[ 21 -20  58 -27 -34 -45   6  21 -28] -> j_120
[ -8 -50 -36  49 -11  -7 -41  34   6] -> j_946
[-34   7 -20  58 -28  21  21 -45 -27] -> j_749
[ -1 -74 -29 -12 -47  16 -42 -52  21] -> j_677
[ 57   5 -32  76 -28  61  35  59   1] -> j_267
[-18  17  -1  69 -44  58  86  16 -24] -> j_5
[ -4 -57  -7 114 -57 -10  29   5  10] -> j_630
[ 13 -12 -23  79   6 -22 -38  20  -8] -> j_522
perm: [-45 -34 -28 -27 -20   7  21  21  58] | j_749
which: [ -8 -50 -38  50 -12  -7 -40  34   7] | j_946
which: [ -5 -57  -6 115 -58 -10  28   4  11] | j_630
perm: [  6  -8 -50 -36  49 -11  -7 -41  34] | j_946

[-30  15 -16  69  38 -36  45  10  -1 -43   6  18 -32   8  21   0  16 -41
  35  36   5 -28 -12  41  11 -29   6  31] -> j_458
[-17  41  28  39 -39  -4 -14  43   6   6 -46 -11 -55 -34  -8  10  77  61
   4  10  10  12  -3 -73  19 -18 -64  60] -> j_562
[ 78   1 -39   7 -43  49 -12 -15 -44  17   5 -41 -66  49  43  39  62  33
  -7  33  25   9 -10  20   1  21  40 -11] -> j_862
[ 36  -1 -11   5 -28  -8  16  16  74   0  49  36 -15  11 -19  22  20 -39
 -10  19   8  -2  46  49 -18  -2  19 -36] -> j_516
[ 78   1 -39   7 -43  49 -12 -15 -44  17   5 -41 -66  49  43 -47  27 -14
  20  14 -10  31  32 105  34   7  19 -40] -> j_895
[ -8  -3  22  50  27  33  -5  -3  11 -25  45  28 -64 -58   9 -11  25 -31
  43 -34 -18 -25  28  12  53   9   1 -10] -> j_947
[ -3  45  -5 -25  -3  33   9  50 -25 -64 -10 -31  25  28 -11  28  43  11
   1 -58  22   9  53 -18  -8  26  12 -34] -> j_698
perm: [ 40 -11  78   1 -39   7 -43  49 -12 -15 -44  17   5 -41 -66  49  43  39
  62  33  -7  33  25   9 -10  20   1  21] | j_862
perm: [-64  -3 -11 -10  -3 -58  -5  43   9  -8  28  11  27 -25  28 -25   9  53
  25  12 -31 -34  45 -18  50   1  33  22] | j_947
perm: [-34  -3  45  -5 -25  -3  33   9  50 -25 -64 -10 -31  25  28 -11  28  43
  11   1 -58  22   9  53 -18  -8  26  12] | j_698
which: [-31  15 -15  69  38 -37  44  11   0 -42   7  18 -30   7  20   0  15 -40
  35  36   6 -29 -12  40  11 -29   6  32] | j_458
which: [-16  41  29  39 -38  -4 -14  42   7   6 -46 -10 -56 -34  -9  12  77  61
   5   9  10  11  -4 -73  20 -19 -64  59] | j_562

[  0  40  17  16  -6  -2 -15 -16  12   0  -6  24  -1  44 -51  12  28  12
 -14 -47  24 -35 -28  58 -28   0  15 -26   1  33 -15  43 -11   1 -13   0
   0 -76   0 -52  22   0 -30  -1  62  -8  25 -69  10  -5 -36  41 -10   3
 -66  -3  34] -> j_735
[-21   0   3  16  -1  15 -16   0  -4  16   4  17  15  21   0 -14  27  22
 -33 -24   3 -56 -33  44 -19  15   4 -43 -13  16   2  37  -4   3  14 -27
   3 -87  -2 -36   0  51 -42  -3   0 -10  26 -71   1   3 -39  24  -7   8
   0   5  49] -> j_815
[ -31    0  -32   13    7   54  -19  -27    0   -8   30   -3   51  -43
   29  -84    0   48  -80   41  -50 -106    0    0   10   53  -28    0
  -45    0   43   20   10    7   83    3  -18 -105  -50    9    4    9
  -67   -8   -7  -17   25  -73  -21   25    0  -23    4   20   -3   27
   84] -> j_715
which: [ -31    0  -32   12    6   54  -20  -27    0   -9   30   -3   50  -41
   29  -84    0   48  -80   42  -50 -106    1    0   10   52  -27    0
  -46   -1   43   21   11    7   84    3  -18 -105  -49    9    4    9
  -66   -8   -8  -17   25  -73  -21   26    0  -23    4   20   -2   26
   84] | j_715
perm: [-76 -69 -66 -52 -51 -47 -36 -35 -30 -28 -28 -26 -16 -15 -15 -14 -13 -11
 -10  -8  -6  -6  -5  -3  -2  -1  -1   0   0   0   0   0   0   0   1   1
   3  10  12  12  12  15  16  17  22  24  24  25  28  33  34  40  41  43
  44  58  62] | j_735
perm: [  0  15 -26   1  33 -15  43 -11   1 -13   0   0 -76   0 -52  22   0 -30
  -1  62  -8  25 -69  10  -5 -36  41 -10   3 -66  -3  34   0  40  17  16
  -6  -2 -15 -16  12   0  -6  24  -1  44 -51  12  28  12 -14 -47  24 -35
 -28  58 -28] | j_735
which: [  0  40  17  16  -7  -2 -15 -15  13   0  -6  24  -2  44 -50  12  28  12
 -14 -47  24 -35 -28  58 -29   0  15 -26   1  33 -15  43 -11   1 -13   0
   0 -76   0 -52  22   1 -30  -1  62  -8  25 -69  10  -5 -36  41 -11   3
 -67  -3  34] | j_735

[  57   -5  -20  -28   -7   -2  -47  -35 -106  -55] -> j_51
[ 36  -6 -23  -6 -23 -11 -57 -34 -90 -53] -> j_318
[ 11 -76 -48 -45 -34 -32 -36  -1  35 -25] -> j_403
[ 14 -25 -31 -14  -5   1 -50 -38 -76 -30] -> j_601
[ 34 -25 -48 -45  -1  11 -36 -32 -76 -34] -> j_922
perm: [-34  34 -25 -48 -45  -1  11 -36 -32 -76] | j_922
which: [ 35  -6 -23  -5 -23 -11 -57 -34 -90 -53] | j_318
which: [ 35 -26 -48 -45  -1  12 -35 -31 -76 -35] | j_922
perm: [ -47  -55   57 -106  -28  -35  -20   -7   -2   -5] | j_51

[ 45 -46  52   7] -> j_171
[ 55  16  31 -30] -> j_187
[-39  20  71  13] -> j_186
[-46  52  45   6] -> j_635
[ 36  -7 -90 -11] -> j_602
which: [ 44 -46  51   6] | j_171
which: [ 55  17  32 -31] | j_187
which: [ 36  -7 -91 -11] | j_602
perm: [-30  55  16  31] | j_187
perm: [ 45   6 -46  52] | j_635
which: [-38  20  71  13] | j_186

[ 52   2 -22  95   1 -12] -> j_130
[-12  53  95   3 -22   1] -> j_351
[ 95  53 -12   2   1 -22] -> j_222
[ -4  37  69  82   0 -13] -> j_30
perm: [-13  -4  37  69  82   0] | j_30
perm: [  1 -12  53  95   3 -22] | j_351
which: [ 50   1 -22  96   1 -12] | j_130
perm: [-22 -12   1   2  53  95] | j_222

[-70 -86 -12 -24] = j_565
[  5   3  61 -88] = j_469
[ 29 -17  87  86] = j_593
[-38  11  92  67] = j_228
[-52 -87 -31 -94] = j_323
[-80  69  67  64] = j_869
which: [ 29 -17  87  85] | j_593

[ 40  28 -33  23 -10  59 -31  40   3 -50  49   5 -44  15  -9 -55 -20  35
 -41 -24  53  21 -27  -5 -19 -37 -16  40  -7   4  18  -2  33  20  -6  21
  -6  48 -12  10 -31  27 -15 -25 -11   6 -17  84  26 -11 -37 -28] : j_122
[ -2   7   5   5  62  -9  28  16   3  16 -32 -42 -18  24  -7  26  19 -57
  42 -39 -41   8 -62 -10   4 -50  31   9   2  36   3   5  25 -45   7  58
   1  40   7 -22 -53  18  14  18  13 -38 -33   7 -62  52 -41  -8] : j_66
[ 11  -7 -38  16 -29  54   6  47  11 -48  49   8   5   3 -25 -37   3  42
 -36  -5  54  37 -19  26 -14 -22 -33  -9  -4  19  15 -26   7  18 -20   0
 -13  40   3   7 -30  33 -19  -2 -22  45 -41 100  43 -37 -11 -38] : j_748
[-19   8  54  26 -30 -14   5 -22 -38  15  49 -26 -29  33   7 -33  37 -41
   3 -37  40  43  -4  54  10  45  -2  -7 -36 -48   7 -38  47 100 -13 -19
 -22 -25   0  42  -9  16  18 -20   3   3  -5   6 -37  19  11 -11] : j_666
perm: [-31 -50 -37  53  -5  49  40  26  33 -20  20  23 -44 -24 -25 -10  -6  40
  -7 -27 -12   3  48   6 -41  21 -17 -11  -9  -6 -33  15  84  21 -19  59
   5 -11 -31 -55 -37 -16 -28   4  10  -2  35 -15  27  18  40  28] | j_122
perm: [ 47 -19  -2   7 -30  37 -41  33 -33 -22  -9  49  11   0  40  54  19 100
 -48  26   5 -13  18  -4 -22   7 -36 -26 -37  43   3 -20  -7 -38 -11  45
 -37  -5  15 -25   8  42   3 -29  54 -14 -38 -19   3  11  16   6] | j_748
which: [ 11  -8 -36  16 -28  55   5  47  11 -48  50   8   5   3 -27 -38   3  44
 -37  -7  52  37 -19  26 -12 -22 -32  -8  -4  20  13 -26   5  17 -20   0
 -13  39   3   9 -31  34 -20  -2 -23  44 -40  99  43 -36 -13 -40] | j_748
which: [ -1   6   3   4  63 -10  29  17   3  15 -31 -43 -17  24  -7  27  19 -59
  44 -39 -43   8 -62 -11   3 -49  32  10   0  37   4   5  25 -47   7  58
   1  39   8 -22 -52  17  12  17  12 -37 -34   6 -62  53 -41  -9] | j_66

